What each symbol does to the states:
γ: tama->sinu, neza->goso, peto->miro, pake->dera, rezi->supa, niri->vadi, debi->zutu, nuvo->nele, fisu->komo, supa->fisu, gake->pina, soga->soda, rapu->fezo, nufi->zedu, dano->senu, kivu->rami, metu->lumo, pari->fupe, rila->tama, seki->lute, fete->kino, dopi->dabo, fozu->zuze, dupu->seki, lutu->dodu, rano->lage, duro->niri, senu->zuzi, dabo->daka, bunu->gizu, vabi->magu, godo->sira, bovu->lutu, muga->tola, komo->muli, dodu->bula, duna->filo, bame->seto, vadi->tevo, zuze->vabi, fezo->gade, keku->boba, gogu->bovu, dopo->nopa, mate->keku, safa->pazu, pina->dupu, goba->nezu, kino->mate, tevo->tebu, mupi->metu, magu->gogu, lage->rene, kane->fili, duba->bame, boba->topa, gagi->duba, daka->neza, sofe->gaze, buti->rapu, bula->neto, turo->mupi, papa->meno, gaze->mupe, tebu->mibo, topa->pazi, lubi->voti, rena->bunu, kiku->sude, nele->bada, bada->dopo, fili->pake, nida->rali, rene->goka, keti->defa, meko->duna, meno->fiso, zedu->mave, rami->nufi, sira->kivu, tola->ripi, sinu->debi, ripi->dinu, soda->fozu, puri->sovi, sude->dese, gade->vevu, rali->buti, zula->duro, kufi->lubi, mave->kopo, sovi->resa, dera->sofe, vope->zula, zutu->vope, dimi->nida, regu->dimi, vuti->rila, tono->rezi, pazi->dano, tubi->turo, gapi->gagi, dinu->rena, zani->napo, kopo->rano, muli->goba, bono->meko, filo->tono, resa->peto, fiso->vuti, lute->kufi, dese->kane, lumo->zani, fupe->soga, ginu->safa, pazu->fete, defa->papa, miro->nuvo, neto->gapi, mupe->gake, zuzi->foze, seto->pari, voti->buze, goka->tubi, gizu->bono, goso->ginu, nopa->regu, nezu->muga, foze->dopi, buze->kiku, mibo->keti, napo->godo, vevu->puri
α: tama->goba, neza->rene, peto->magu, pake->daka, rezi->kufi, niri->bunu, debi->muga, nuvo->bovu, fisu->voti, supa->lubi, gake->pazu, soga->rila, rapu->pari, nufi->vevu, dano->rami, kivu->fezo, metu->regu, pari->fiso, rila->muli, seki->mate, fete->metu, dopi->kopo, fozu->sinu, dupu->kino, lutu->niri, rano->peto, duro->rena, senu->nufi, dabo->rano, bunu->gaze, vabi->zutu, godo->buti, bovu->duro, muga->kane, komo->buze, dodu->vadi, duna->dupu, bame->papa, vadi->gizu, zuze->debi, fezo->fupe, keku->napo, gogu->zula, dopo->bula, mate->zani, safa->turo, pina->fete, goba->sude, kino->lumo, tevo->bono, mupi->nopa, magu->vope, lage->miro, kane->dopi, duba->defa, boba->godo, gagi->keti, daka->lage, sofe->goso, buti->seto, bula->tevo, turo->dopo, papa->rezi, gaze->ginu, tebu->meko, topa->sira, lubi->topa, rena->sofe, kiku->senu, nele->lutu, bada->dodu, fili->dabo, nida->duba, rene->nuvo, keti->filo, meko->pina, meno->supa, zedu->puri, rami->gade, sira->rapu, tola->fili, sinu->nezu, ripi->pake, soda->tama, puri->fozu, sude->zuzi, gade->soga, rali->bame, zula->dinu, kufi->boba, mave->sovi, sovi->zuze, dera->neza, vope->ripi, zutu->tola, dimi->gagi, regu->gapi, vuti->komo, tono->lute, pazi->kivu, tubi->bada, gapi->mibo, dinu->dera, zani->nida, kopo->resa, muli->kiku, bono->gake, filo->seki, resa->vabi, fiso->fisu, lute->keku, dese->foze, lumo->dimi, fupe->vuti, ginu->tubi, pazu->mupi, defa->tono, miro->gogu, neto->tebu, mupe->safa, zuzi->zedu, seto->meno, voti->pazi, goka->nele, gizu->mupe, goso->goka, nopa->neto, nezu->dese, foze->mave, buze->dano, mibo->duna, napo->rali, vevu->soda
σ: tama->rila, neza->daka, peto->resa, pake->fili, rezi->tono, niri->duro, debi->sinu, nuvo->miro, fisu->supa, supa->rezi, gake->mupe, soga->fupe, rapu->buti, nufi->rami, dano->pazi, kivu->sira, metu->mupi, pari->seto, rila->vuti, seki->dupu, fete->pazu, dopi->foze, fozu->soda, dupu->pina, lutu->bovu, rano->kopo, duro->zula, senu->dano, dabo->dopi, bunu->rena, vabi->zuze, godo->napo, bovu->gogu, muga->nezu, komo->fisu, dodu->lutu, duna->meko, bame->duba, vadi->niri, zuze->fozu, fezo->rapu, keku->mate, gogu->magu, dopo->bada, mate->kino, safa->ginu, pina->gake, goba->muli, kino->fete, tevo->vadi, mupi->turo, magu->vabi, lage->rano, kane->dese, duba->gagi, boba->keku, gagi->gapi, daka->dabo, sofe->dera, buti->rali, bula->dodu, turo->tubi, papa->defa, gaze->sofe, tebu->tevo, topa->boba, lubi->kufi, rena->dinu, kiku->buze, nele->nuvo, bada->nele, fili->kane, nida->dimi, rene->lage, keti->mibo, meko->bono, meno->papa, zedu->nufi, rami->kivu, sira->godo, tola->muga, sinu->tama, ripi->tola, soda->soga, puri->vevu, sude->kiku, gade->fezo, rali->nida, zula->vope, kufi->lute, mave->zedu, sovi->puri, dera->pake, vope->zutu, zutu->debi, dimi->regu, regu->nopa, vuti->fiso, tono->filo, pazi->topa, tubi->goka, gapi->neto, dinu->ripi, zani->lumo, kopo->mave, muli->komo, bono->gizu, filo->duna, resa->sovi, fiso->meno, lute->seki, dese->sude, lumo->metu, fupe->pari, ginu->goso, pazu->safa, defa->keti, miro->peto, neto->bula, mupe->gaze, zuzi->senu, seto->bame, voti->lubi, goka->rene, gizu->bunu, goso->neza, nopa->dopo, nezu->goba, foze->zuzi, buze->voti, mibo->tebu, napo->zani, vevu->gade
χ: tama->soda, neza->dera, peto->rano, pake->ripi, rezi->papa, niri->lutu, debi->zuze, nuvo->rene, fisu->fiso, supa->meno, gake->bono, soga->gade, rapu->sira, nufi->senu, dano->buze, kivu->pazi, metu->fete, pari->rapu, rila->soga, seki->filo, fete->pina, dopi->kane, fozu->puri, dupu->duna, lutu->nele, rano->dabo, duro->bovu, senu->kiku, dabo->fili, bunu->niri, vabi->resa, godo->boba, bovu->nuvo, muga->debi, komo->vuti, dodu->bada, duna->mibo, bame->rali, vadi->dodu, zuze->sovi, fezo->kivu, keku->lute, gogu->miro, dopo->turo, mate->seki, safa->mupe, pina->meko, goba->tama, kino->dupu, tevo->bula, mupi->pazu, magu->peto, lage->daka, kane->muga, duba->nida, boba->kufi, gagi->dimi, daka->pake, sofe->rena, buti->godo, bula->dopo, turo->safa, papa->bame, gaze->bunu, tebu->neto, topa->lubi, lubi->supa, rena->duro, kiku->muli, nele->goka, bada->tubi, fili->tola, nida->zani, rene->neza, keti->gagi, meko->tebu, meno->seto, zedu->zuzi, rami->dano, sira->topa, tola->zutu, sinu->fozu, ripi->vope, soda->vevu, puri->zedu, sude->goba, gade->rami, rali->napo, zula->gogu, kufi->rezi, mave->foze, sovi->mave, dera->dinu, vope->magu, zutu->vabi, dimi->lumo, regu->metu, vuti->fupe, tono->defa, pazi->voti, tubi->ginu, gapi->regu, dinu->zula, zani->mate, kopo->dopi, muli->rila, bono->tevo, filo->keti, resa->kopo, fiso->pari, lute->tono, dese->nezu, lumo->kino, fupe->fezo, ginu->gaze, pazu->gake, defa->duba, miro->lage, neto->nopa, mupe->gizu, zuzi->sude, seto->buti, voti->fisu, goka->goso, gizu->vadi, goso->sofe, nopa->mupi, nezu->sinu, foze->dese, buze->komo, mibo->gapi, napo->keku, vevu->nufi

The rows follow the links: the fewer symbols apart two states are, the more alike their rows tend to be.

Each row is also shifted at random along 3 hidden directions that mean nothing.

The rows of 90 states, shuffled:
Each row stands for one state.
1: -67    8   59  -35  -22  -19  -26    6    1  -33  -15    9  -29   16   19   14    3   -4   15   22   11   34   15   45   -2   41   -4   31  -49    5   11   30   -4   20
2:  35   11    7  -11   26  -11   52   -3   14   16   -3   24   -9    8   23  -16   -5   21   22  -16   15   -7   -5  -14   -5  -42   10   22   40   43   -7    2   24  -20
3:  42    4    8   -8   23    8  -26   48  -18   -7    7   26   -8    0   -5  -10  -28  -31  -35   29  -19  -22  -40  -14  -35  -14  -31  -30   15    4  -19  -19  -15   12
4:   9  -22  -53   15   16   -9  -10   11  -17   11   37   26   39  -31  -28  -30  -20   -8  -46  -10    3  -44   -8  -20   -1  -27   17  -33   74   -9  -40  -57  -41   -1
5: -26   32   22    0  -14   27    5   26  -15  -41  -10   -8  -19  -19  -58  -18  -10  -32   13   20   -8  -32  -46    0   12   -5   19  -36   34   13   -4   13    0    1
6: -17  -15   30  -18   22    2   27   -7   13   26   20   20  -26    2    5    4   20   36   62   -1   31   55   26   22    5   15   23   35  -14   33  -30   29    2    5
7:  -2  -31  -50   30    1   22    8  -18   -1   38   27  -20   17  -34  -39  -17   24   36   15  -14   -9   28   44  -19   20   18   25   -9    4  -24  -13  -25  -19  -17
8:  -3  -11  -10   22   -2   11    2    8   -6   -7   23   12   -1  -58  -80   -5    2   10   34   22   14    1    3   29    1   14   40  -27   29   15  -30   10  -22   -9
9:  73   34    3   30  -24   21   26  -11  -14  -26  -20  -38    0  -26  -57    5    1  -13   20   16   -4  -27  -18   14   14  -14    7  -46   20   -5   31   36   25   -3
10: -90    1  -10   14   -4   -4    7  -11  -14   16   13   -5   13    6   33  -27    7   31    6  -26    7    1   22   -6   22  -22   27    4   28    1    0  -26  -14  -15
11:  30   43   -4   23  -33   16   11  -11  -24  -32  -26  -47   12  -11  -45    0   -8  -30   -6    9  -11  -48  -31   -1   19  -25    0  -49   27  -14   36   22   14    1
12:  11  -20   13   22    1   19  -42    9  -38   10   28   -8    0  -16  -28    7    7    8   10   34    2   36   27   37   -4   36   -7  -36  -32  -25  -18    9  -33   29
13:  11   40   -1   38  -46   19   -7  -25  -33  -32  -22  -60   18  -17  -52   13    7  -18   12   17   -2  -25   -9   29   25   -8    6  -51   -4  -29   44   44   10    9
14: -33  -25   -9   19    0   10  -47    7  -41    9   40   -2   19  -17  -24   -4    4    1  -15   17    8   15   22   23    7   21    8  -39    2  -32  -28  -18  -47   29
15:  -4    0   36  -58   11  -31   -6   26    6  -19  -11   33  -17   41   60  -16  -19  -24  -44    3   -8   -2  -14  -12  -17   -6  -34   34    6   12   -2  -29   -1   15
16:  88   20    5    5   -5   51   31   -4  -16   12  -15  -64   -2   34    4  -23   13  -16  -15  -20  -39   -2   -9  -57   39  -10  -32  -37    4  -37   29  -21   29   12
17:  26   -6    7   10   18   11   19    1  -22   36   16  -15    2   30   54  -38    9   37   -3  -22  -14   16   30  -23   22  -23   -9   -4   20   -9    6  -45    3   -7
18:   2   46   16   22  -15   31   38   13    2  -16  -38  -26  -37  -18  -27  -27    4   10   39   17  -30    1  -11   -9    3  -13    4   -8    2   16   39   23   27  -42
19:  77   38  -27   32  -17   25   54  -13    8    4  -35  -46   -7  -16  -20  -19    8   10   15   -4  -33  -14   -1  -29    7  -31  -11  -18   12   -1   58   11   39  -41
20:  89   -5   14   10    5   47   28    1  -15   20    8  -45  -11   13  -17  -13   19    6   13   -7  -25   22    7  -28   33   13  -15  -30   -4  -25   -1  -14   14   15
21: -105    47    35   -17    -7     7    22     6     4   -28   -27     7   -26    10     6   -14    -8    -9    38    -4    15   -20   -33     5     8   -30    30    17    25    46     8    34    16   -17
22: -59    3   21  -22   21   -6   26   10   13    7    9   36  -19   -1    8  -15    2   19   42   -5   25   13   -6    7   -1  -12   29   30   28   47  -30   12    0  -12
23:  26  -25   10  -10   29   37    8   32  -12   17   35   10  -15   -1  -21  -36    3   -2   -1   -3  -14   11   -7  -33   19   12    4  -22   35   -1  -49  -50  -18   15
24:  32   53   -2   15  -16   -3   56  -31   -2   -6  -40  -39    8   23   36   -7    0    7   11  -26    0  -33  -12  -13   20  -64    0   -2   31   11   59   21   49  -25
25:  36   47   50  -10  -14   49   25   29  -18  -40  -30  -39  -34   22  -29  -21   -6  -46    6   11  -30  -29  -61  -27   24  -14  -16  -43   24    1   15   12   30   13
26: 117   17  -51   29    0   20   57  -16    7   26  -17  -38   18   -3    1  -32    2   12  -21  -21  -34  -24    1  -61    9  -47  -23  -18   34  -17   42  -36   33  -40
27: -122    23    18    21   -25    12    -5   -17   -25     2    -6   -33    -3     9    16   -14    22    25    37   -11     5    21    25    18    34    -3    32     0    -8    -7    21    14    -6    -8
28: -124    43    55   -51   -11    23     5     8    -4   -22   -27   -22   -30    61    37   -10     3   -33    15   -12     5     9   -30   -13    28    -4    -5    25   -17    15     5    27    12    24
29:  99   -2  -34   28    2    2   23   -8   -9    6   13   -7   25  -32  -45   -8   -6    4  -10    3    1  -30   -2   -5    2  -23    7  -41   45   -6    2  -11    2   -8
30: -11   20   13   26  -16   16   20  -20  -23   17  -11  -46    3   25   40  -17   18   31   18  -19   -5   16   27   -1   33  -19    2  -10   -4  -16   38    2   16   -5
31:  31   46   -5   40  -29   33   45  -15    6   -9  -43  -49  -23  -29  -41   -8   16   19   50   15  -26    8    3    2    8   -7    5  -12  -12    3   60   46   36  -44
32: -52  -17  -61    5   18    7   10   23    9   22   23   29   10  -31  -20  -54  -11   13  -23  -15  -20  -22    3  -53   -4  -24   23   -1   64    7  -29  -68  -31  -43
33: -64   16   16   15   -2   23   14   31    2   -6   -5    9  -42  -34  -35  -36    3   27   48   22  -16   22    5    6   -7    7   29    2    8   29    1    5   -9  -40
34:  -9   14   39    5   10   28   20   31  -13    7   -3   -5  -41    8   16  -41    4   22   28   10  -24   22    4  -10    5   -7   -1   -5    8   16    6  -13    7  -18
35:  74  -25    0   31    6   12  -26   -5  -37   24   31  -21   13  -15  -23   14   14   21    7   25    0   39   40   34    1   29  -13  -43  -29  -33   -7    4  -21   28
36:   0    9   14    8   -8   23  -37   14  -46   -8    9  -28   11   15   -3  -10   -6  -25  -30   15  -13   -8  -11    1   11    2  -23  -48   -2  -34    0  -13  -21   35
37:  38  -26   26  -23    8  -36    1   -8   19    4    6   34  -19  -13    8   20   11   34   25   25   21   56   48   48  -22   39   -3   43  -43   14   -5   23   -1    3
38:  14   30   28   21   -8   32   33   16   -3   -4  -24  -16  -43  -17  -18  -26   10   23   51   21  -22   22    4    3   -1   -3    3   -5   -6   19   30   21   19  -36
39:   0  -12   29  -26   28    3   26   -4   13   29   16   16  -19   20   25   -4   16   27   37  -11   26   43   18    1    7    3    6   34   -6   27  -29   13    6    9
40: -30   37   49    1   -3   35   21   34  -11  -12  -23  -14  -48    8    7  -40    0    9   34   15  -34   12  -14   -9    7   -8   -6   -8    6   17   22    1   15  -21
41:  16    5  -23   33   -5   -9   37  -42   -3   28    2  -19   20   -4   19   -5   17   49   30  -22   17    7   42   10   19  -30   23    4   17    0   26    7   16  -25
42:  -6    5  -18    3   -5   41   10    0  -14   14    3  -41    6   18   -5  -32    9  -11  -19  -22  -31   -7   -7  -56   34   -6  -10  -24   20  -31    4  -41    1    2
43: -58   20   32  -15   -2   36   -3   43  -14  -35    4    7  -29  -12  -52  -30  -12  -37   10   17  -14  -24  -47  -12   13    6   18  -30   42   20  -32   -6  -13    7
44:  48  -10   -6  -22    7  -43   22  -13   31   10   -4   36   -8  -27   -6   16    2   31   17   19   19   31   37   30  -33    9   -2   52  -20   30    7   26    7  -23
45: -14   14   21  -22  -11   11   20  -39    7   20  -11  -33   -7   35   27   18   29   14   33  -15   15   46   27    5   23   13   -8   29  -44   -7   20   41   21   18
46:  66  -17  -10   15   27    1  -19   32   -8   10   21   35   -4  -34  -32   10  -11    3   -3   37   -5    7   -5   17  -44    9  -14  -23   -6    8  -24    2  -21    0
47: 116    1  -26  -15    9  -10   49  -57   13   45  -10  -32   24   43   51   16   22   22   -9  -34   10   23   39  -26   13  -25  -37   29  -24  -19   32    7   38    7
48: -56   -6   21  -12   25   18    0   40  -22   20   19   12  -19   29   53  -60   -5   17  -13  -15  -19   12    5  -35   13  -18   -1    0   37    8  -22  -62  -19   -9
49: -78    8  -25   -3  -32  -17    5  -59   22    8  -12  -14   11  -25  -22   35   30   28   45    2   33   45   50   43    4   27   22   48  -56    1   26   69    2  -11
50:  38   38   57   21  -11   40   32    4  -19   -3  -28  -49  -45   19   16  -17   18   27   55   16  -26   38   16    9   20    1  -13  -14  -30   -2   47   28   37  -11
51:  -8    5  -17   14  -10   13  -27    2  -40   -6   11  -26   28    4  -11  -13   -8  -23  -40    1   -6  -29   -9   -9   14  -14   -7  -46   23  -35   -2  -25  -23   22
52: -102   -16   -17    33   -28     9   -49   -15   -35    -6    33   -13    22   -52   -71    11    15    11    23    23    22    22    33    56    18    41    43   -33   -13   -23   -22    19   -53    16
53:  -8    9   14   20   -3   16   16  -12  -25   24    2  -34    0   25   42  -21   17   38   18  -19   -9   26   33   -4   29  -13    1   -5   -1  -14   23  -12    7   -8
54:  -5   13   27  -14   15   19  -36   54  -27  -18    0   19  -18   12   -1  -15  -26  -43  -33   32  -25  -25  -50  -12  -28   -6  -31  -34    9    2  -17  -13  -19   20
55: -18   19  -19  -26   -9  -38   22  -22   31   -6  -21   20    0  -13    1    7   -3    4   -2    7   17    1   11    7  -23  -11   -2   48   -8   22   22   29    9  -22
56:  51  -10  -57  -27   19  -32   36  -38   22   40    5    8   39   27   49   -7    1    8  -49  -37   10   -9   24  -47   -6  -40  -28   43   17   -4    6  -30   10   -9
57: -26   18    8  -21  -20  -29   14  -17   30  -20  -27   15  -18  -24  -17   20    6    9   32   26   17   23   17   41  -26   13    7   45  -34   27   27   60   14  -17
58: -62   -1   22    8   12   24    8   37   -2    7   11   19  -42  -27  -21  -41    4   34   45   20  -13   31   13    8   -4   10   26    6   11   30  -16  -11  -15  -31
59:  25   58    2   20  -24    4   49  -36   -9   -7  -46  -56   11   31   35   -9    3    6   14  -26   -3  -30  -10  -13   27  -61   -6   -7   19    1   67   26   50  -23
60: -14    3   -2   15  -19   49    5  -11  -15    8    2  -53   -5    2  -31  -12   28    5   21   -8  -21   26   16  -18   39   26    5  -24  -17  -30    7    0   -1    9
61:   0    4  -16    8   14  -16   41  -15   12   19    4   19    7  -11   14  -14   -1   31   23  -20   20   -9    9   -2    0  -43   28   21   45   34   -4   -1   12  -30
62:  56    4  -22  -12   -5  -37   33  -31   34    7  -18   17    2  -27   -8   22    5   27   19   14   19   21   37   27  -27    0   -6   47  -22   21   30   41   20  -25
63:  48    4   21   18   10   22   28   -3  -22   32    2  -31  -12   27   46  -29   17   42   20  -14  -16   30   35  -11   23  -15  -11   -9   -1   -9   21  -20   16   -8
64:   6   23  -18   16  -21   10  -10   -3  -37  -19   -6  -34   28    5  -15  -14  -15  -35  -45   -5  -12  -48  -29  -18   19  -31  -11  -51   36  -30   18  -18   -6   14
65:  84   23   36    0   -2   50   28   15  -15  -12  -11  -41  -27   17  -25  -15    6  -20   19    5  -27    1  -28  -26   26   -1  -18  -40    8   -7   10    6   28   17
66:  12  -32   -7    2   17   41    3   11  -13   30   39   -8   -2   -2  -21  -30   14   12    2  -14  -17   27   17  -32   29   23    3  -21   16  -20  -40  -46  -23   13
67:  41   -4  -34   27  -10   36   22  -23   -6   26    3  -51   12   -8  -24  -12   24   19   10  -18  -20   16   29  -31   31    8    1  -20   -5  -34   20  -10    9   -9
68: -13  -12    5  -37   25    0   18  -10    8   32   17    7    0   39   44   -9   13   13    2  -27   16   31   18  -22   12   -5   -8   35   -2    9  -26  -11    0   17
69:  35    2  -48  -19    0  -38   33  -40   32   19  -11   10   22   -6   15    7    3   17  -16  -12   18    2   27   -9  -17  -24  -11   46   -1    7   20   13   13  -23
70: -37   29   -6    8   -4   21   25   25    4   -9  -19    0  -24  -21  -22  -45   -9    1   10    6  -27  -16  -17  -29   -4  -28    8   -2   34   22   14  -14    3  -44
71:  46  -18   12  -17   41   -6   42   -6   16   39   22   30  -13    7   19   -5   11   40   41   -9   26   38   24    4   -2   -8   12   31   10   38  -33    6   12   -5
72: -27   12  -31   31  -24   36   14  -21   -5    9   -7  -48    4  -25  -44  -12   23   15   25   -8  -19   12   20  -13   27   12   19  -15  -10  -23   27    7    2  -21
73: -20   50   18   -8   -6   -2   46   -4    6  -17  -32   -4  -11   22   27  -17   -8   -6   17  -15    4  -33  -34  -14    9  -55   10   12   40   34   26   20   37  -26
74: -33   63   14    3  -24    2   42  -17   -3  -26  -48  -30   -6   27   26  -13   -5  -12   15  -18    1  -43  -34  -13   17  -60    6    2   32   23   50   28   42  -23
75:  16   18  -16  -27   -5   -9   32  -41   12   20  -19  -31   19   45   44    6   13   -1  -18  -29    8    6   11  -29   16  -25  -27   33  -16  -14   31   10   25    5
76: -32   39  -28  -47   -9  -26   23  -19   19   -8  -39   -4   16   38   42  -13  -16  -33  -54  -26   -3  -47  -27  -47   -4  -54  -28   39   20    4   35   -6   19  -14
77: -84   -1  -27  -23  -12  -14    2  -41   17   16    2   -6   15    5   10   12   17   16    5  -16   24   29   32    5   11    8   12   43  -26   -2    3   22   -9    1
78:   0   36   38   15  -28   40   12    6  -12  -41  -17  -32  -30  -28  -74    0    7  -20   52   29   -4   -4  -30   23   22   16   20  -39    2    9   12   50   14    5
79:  33  -11   21    8    7   48   10    8  -16   12   18  -25  -20   -4  -37  -14   20    5   31    3  -15   33    9  -11   31   30    5  -25   -4  -12  -23   -6   -3   18
80: -93   -6   32  -20   17    2   11    9   13    7   19   39  -29  -10   -7   -6    9   27   60    2   33   34    9   28   -1    9   42   36    6   49  -41   27   -8   -4
81: -19   10    2  -33    5    2   17  -28    5   22   -4  -17    9   45   42    1   14    2   -3  -28   10   22   13  -22   18   -8  -17   31  -18   -6    6    9   14   16
82: 106  -31    3   25   37   12   34    7   -8   59   29    5  -12    1   36  -35   18   68   26   -6  -12   55   57   -7    4   -1   -8    2    7    1   -6  -40    2  -19
83:  59    5   22  -42   33    5   43   -3    8   24   -2    0   -7   58   62  -13    2    2   -7  -27    3   10   -4  -41    9  -31  -29   26   14   16   -8  -15   29   11
84: -47    7  -41   18  -12   22   10   -2   -1   11    4  -18    6  -20  -29  -34    7    6   -4  -12  -23   -7    4  -36   17   -8   19   -9   23  -10    4  -27  -13  -30
85: -36    4   40    1   -5   45   -1   26  -16  -15   12   -5  -33  -26  -66  -11   14   -5   49   20   -3   23  -13   16   23   37   30  -27    1   11  -30   18  -13   12
86:  57   23  -28  -15  -12  -30   42  -46   30    6  -34   -6   12   -2    7   19    6   10    0   -3   10    1   23    4  -17  -22  -18   42  -19   10   46   40   32  -24
87:  21    1   45  -26  -14  -22   -9   -8    2  -20  -19   -5  -14   29   41   19    4    1   -2    9    3   27   19   30    3   25  -24   25  -45   -9   28   18   17   20
88: -42   40   -2    8  -13    2   25  -12  -15   -4  -22  -32   11   38   53  -31   -5   -4  -16  -34  -10  -36  -14  -33   29  -59    0   -5   41   -3   38  -17   20  -17
89:  38   26   -5    0   -9   15  -17   12  -45  -13   -6  -40   28   41   24  -28  -24  -48  -75   -8  -27  -55  -40  -43   17  -42  -42  -57   36  -42   20  -42   -3   28
90:  38  -13   23  -28    9  -35    9    0   21   -3   -3   34  -20   -8   14   13    2   21   15   23   15   38   32   35  -24   21   -9   45  -30   20    1   20    4   -4

Some states, each with its row:
lutu 57
dupu 27
tono 18
tevo 83
niri 62
bada 49
kivu 9
duna 10
rila 36
lute 70
sofe 90
meno 66
zani 40
fisu 78
pazu 71
regu 59
mupi 80
gizu 75
lubi 79
mupe 47
defa 33
topa 23
dimi 17
kiku 12
buti 60
tubi 76
metu 24
pina 61

Row, symbols taken left to right, then the row they reach:
2 γ σ γ: 41
8 σ σ α: 42
51 α σ α: 11
63 γ γ χ: 32
72 γ α γ: 5
88 γ: 48
28 σ α χ: 56
43 χ χ: 85
6 γ χ σ: 39
50 σ γ χ: 82
13 γ χ σ: 4
74 γ σ γ: 30
29 χ σ: 65
77 γ α γ: 73
25 γ σ σ: 16
26 α σ γ: 84
22 χ σ: 45
38 σ γ χ: 58
34 γ γ: 67
53 χ γ γ: 31

